Below are the code and all the weights of a small trained network. Each question names an input and a class and asks about switching units off, where a switched-off unit gives its printed mean instead of its output.

import numpy as np


def w(rows, s, z=0):
    codes = np.array(rows[::2]) - 128.0
    scale = np.full(codes.shape[1], s)
    scale[-1] = z or s
    return codes * scale


def norm(h):
    return h / np.sqrt((h * h).mean(-1, keepdims=True) + 1e-5)


def f(y):
    return y / 2 * (1 + np.tanh(0.7978845608 * (y + 0.044715 * y**3)))


def log_softmax(a):
    a = a - a.max(-1, keepdims=True)
    return a - np.log(np.exp(a).sum(-1, keepdims=True))


def net(x, mask):
    res = np.array(x, float).reshape(1, 6) / 4 @ E
    u = 0
    for l in range(4):
        y = f(norm(res) @ A[l][:, :-1].T + A[l][:, -1])
        res = res + np.where(mask[u : u + 6], y, B[l][:, -1]) @ B[l][:, :-1]
        u += 6
    return log_softmax(norm(res)[-1] @ U[:, :-1].T + U[:, -1])


A, B = {}, {}
E = w([
[252,71,122,148,123,196],'x0',
[49,98,30,101,106,167],'x1',
[111,152,207,193,196,109],'x2',
[88,181,96,236,119,124],'x3',
[67,18,161,125,59,96],'x4',
[135,147,87,123,204,88],'x5',
],0.0025)
A[0] = w([
[154,85,116,100,159,173,116],'L0N0',
[240,191,248,172,139,126,46],'L0N1',
[69,131,65,115,31,123,108],'L0N2',
[217,19,152,65,51,155,66],'L0N3',
[210,234,72,2,92,164,2],'L0N4',
[208,96,2,164,164,142,12],'L0N5',
],0.0037,0.003)
B[0] = w([
[180,98,120,90,109,93,149],'L0N0',
[30,97,146,70,76,67,215],'L0N1',
[117,97,101,156,73,80,183],'L0N2',
[97,105,129,134,253,179,252],'L0N3',
[223,168,78,112,43,169,156],'L0N4',
[195,168,240,162,101,19,116],'L0N5',
],0.0039,0.0012)
A[1] = w([
[118,130,110,255,16,182,52],'L1N0',
[90,127,102,86,87,92,105],'L1N1',
[220,113,180,162,161,11,153],'L1N2',
[245,172,132,110,77,131,69],'L1N3',
[103,213,105,155,252,146,5],'L1N4',
[147,175,203,140,155,47,163],'L1N5',
],0.0045,0.0026)
B[1] = w([
[128,93,76,186,253,164,186],'L1N0',
[92,101,116,152,138,135,143],'L1N1',
[131,87,103,174,45,213,254],'L1N2',
[131,130,50,109,100,119,177],'L1N3',
[114,210,101,134,139,155,155],'L1N4',
[116,128,164,155,39,190,251],'L1N5',
],0.0065,0.0014)
A[2] = w([
[238,204,88,37,124,97,7],'L2N0',
[12,97,88,95,125,2,37],'L2N1',
[133,15,97,139,102,141,173],'L2N2',
[121,179,114,127,115,105,30],'L2N3',
[115,167,143,25,102,128,110],'L2N4',
[121,99,133,121,147,145,83],'L2N5',
],0.0053,0.0022)
B[2] = w([
[168,215,83,105,14,22,185],'L2N0',
[51,65,27,85,85,41,188],'L2N1',
[116,235,105,114,176,64,252],'L2N2',
[157,152,184,115,215,142,102],'L2N3',
[125,134,111,252,100,88,154],'L2N4',
[155,174,124,147,142,92,124],'L2N5',
],0.0036,0.0026)
A[3] = w([
[67,252,145,167,128,107,1],'L3N0',
[205,24,160,54,154,118,31],'L3N1',
[106,139,2,99,151,135,95],'L3N2',
[190,123,124,18,105,141,210],'L3N3',
[117,138,89,212,153,143,122],'L3N4',
[113,86,122,132,88,175,122],'L3N5',
],0.0058,0.0021)
B[3] = w([
[134,167,178,3,187,146,173],'L3N0',
[171,181,215,140,237,67,180],'L3N1',
[165,94,221,64,82,109,253],'L3N2',
[127,167,119,213,166,48,252],'L3N3',
[145,101,76,84,177,181,194],'L3N4',
[174,112,138,136,136,111,163],'L3N5',
],0.0056,0.0022)
U = w([
[41,30,93,62,85,46,186],'0',
[92,97,250,156,43,168,145],'1',
[190,121,120,189,57,202,88],'2',
[111,60,77,173,211,197,125],'3',
[205,198,65,116,39,60,159],'4',
[92,224,154,34,161,183,144],'5',
[172,78,101,51,106,137,2],'6',
[180,100,209,132,225,48,139],'7',
],0.012,0.0039)

Each question gives the input, the list of numbers given to net, and the class t.
The units are the neurons (one row each of A and B). Each row of codes is followed by its name. A weight is (code - 128) times the scale printed after its matrix; where a second scale follows, it is the last column's (A, B and U).
mask holds one flag per neuron, layer by layer. A switched-off neuron (its flag False) gives its mean, the last column of its row in B, instead of its output. The means were averaged over made-up inputs and are rounded, as every weight is.
A unit's drop is (log p(t) with every unit on - log p(t) with that unit switched off) / (log p(t) with every unit on - log p(t) with every unit switched off).
The circuit of an input: a set's keep is (log p(t) with only the set's units on - log p(t) with every unit switched off) / (log p(t) with every unit on - log p(t) with every unit switched off). Starting from the 12 units with the biggest drops (on a tie, the unit counted first), units are removed one at a time, each time the one whose removal leaves the highest keep (on an exact tie, the one counted first), for as long as the keep stays at least 0.8.
circuit, biggest first: the units of the circuit, biggest drop first
most important unit: the unit with the biggest drop
k most important neurons: the k neurons with the biggest drops, biggest first
k most important neurons of layer l: the k neurons of layer l with the biggest drops, biggest first
input [6,-8,-5,2,4,5], class 2: circuit, biggest first => L1N2
input [6,-7,8,-3,-2,-7], class 1: circuit, biggest first => L0N1, L1N5
input [4,2,3,0,-6,7], class 2: 2 most important neurons => L1N2, L0N5
input [7,-2,8,7,3,0], class 3: circuit, biggest first => L1N0, L3N4
input [-5,0,3,-7,-8,-5], class 4: 2 most important neurons of layer 2 => L2N0, L2N2
input [6,4,0,5,7,5], class 3: 2 most important neurons => L1N0, L0N1
input [3,4,-2,-6,0,7], class 4: 2 most important neurons of layer 0 => L0N4, L0N5
input [7,2,-2,-5,-2,-4], class 7: 2 most important neurons => L0N3, L3N1
input [-1,6,0,-4,-3,0], class 4: 2 most important neurons of layer 0 => L0N4, L0N1
input [6,-5,3,-5,-2,3], class 2: 3 most important neurons of layer 1 => L1N2, L1N5, L1N0
input [5,3,-4,4,-2,-2], class 6: circuit, biggest first => L3N2, L1N2
input [3,-2,8,8,-3,0], class 5: circuit, biggest first => L3N0, L1N4
input [6,0,0,1,-1,6], class 2: circuit, biggest first => L0N5, L1N2
input [3,-4,5,2,-8,8], class 2: 2 most important neurons of layer 2 => L2N2, L2N1
input [2,-5,2,-8,5,-6], class 7: most important neuron => L3N1
input [5,-6,1,-1,-6,1], class 2: 3 most important neurons => L1N2, L1N5, L0N1
input [-1,1,-7,7,1,1], class 0: 3 most important neurons => L3N2, L0N2, L1N2
input [8,-8,7,0,-3,1], class 2: 2 most important neurons => L1N2, L3N2
input [5,1,-2,4,7,5], class 3: 2 most important neurons of layer 1 => L1N3, L1N0
input [1,-8,-6,-8,4,3], class 7: most important unit => L0N3
input [-1,-1,1,-3,-5,6], class 4: 3 most important neurons => L0N3, L0N4, L2N0
input [-2,-4,-5,1,6,-8], class 0: 2 most important neurons of layer 1 => L1N2, L1N5
input [-1,-5,2,8,-5,-8], class 3: 3 most important neurons of layer 3 => L3N2, L3N4, L3N1
input [7,3,2,-1,-6,-8], class 4: 2 most important neurons => L1N3, L2N0
input [1,0,-3,-5,8,1], class 7: 3 most important neurons => L3N1, L0N3, L0N1
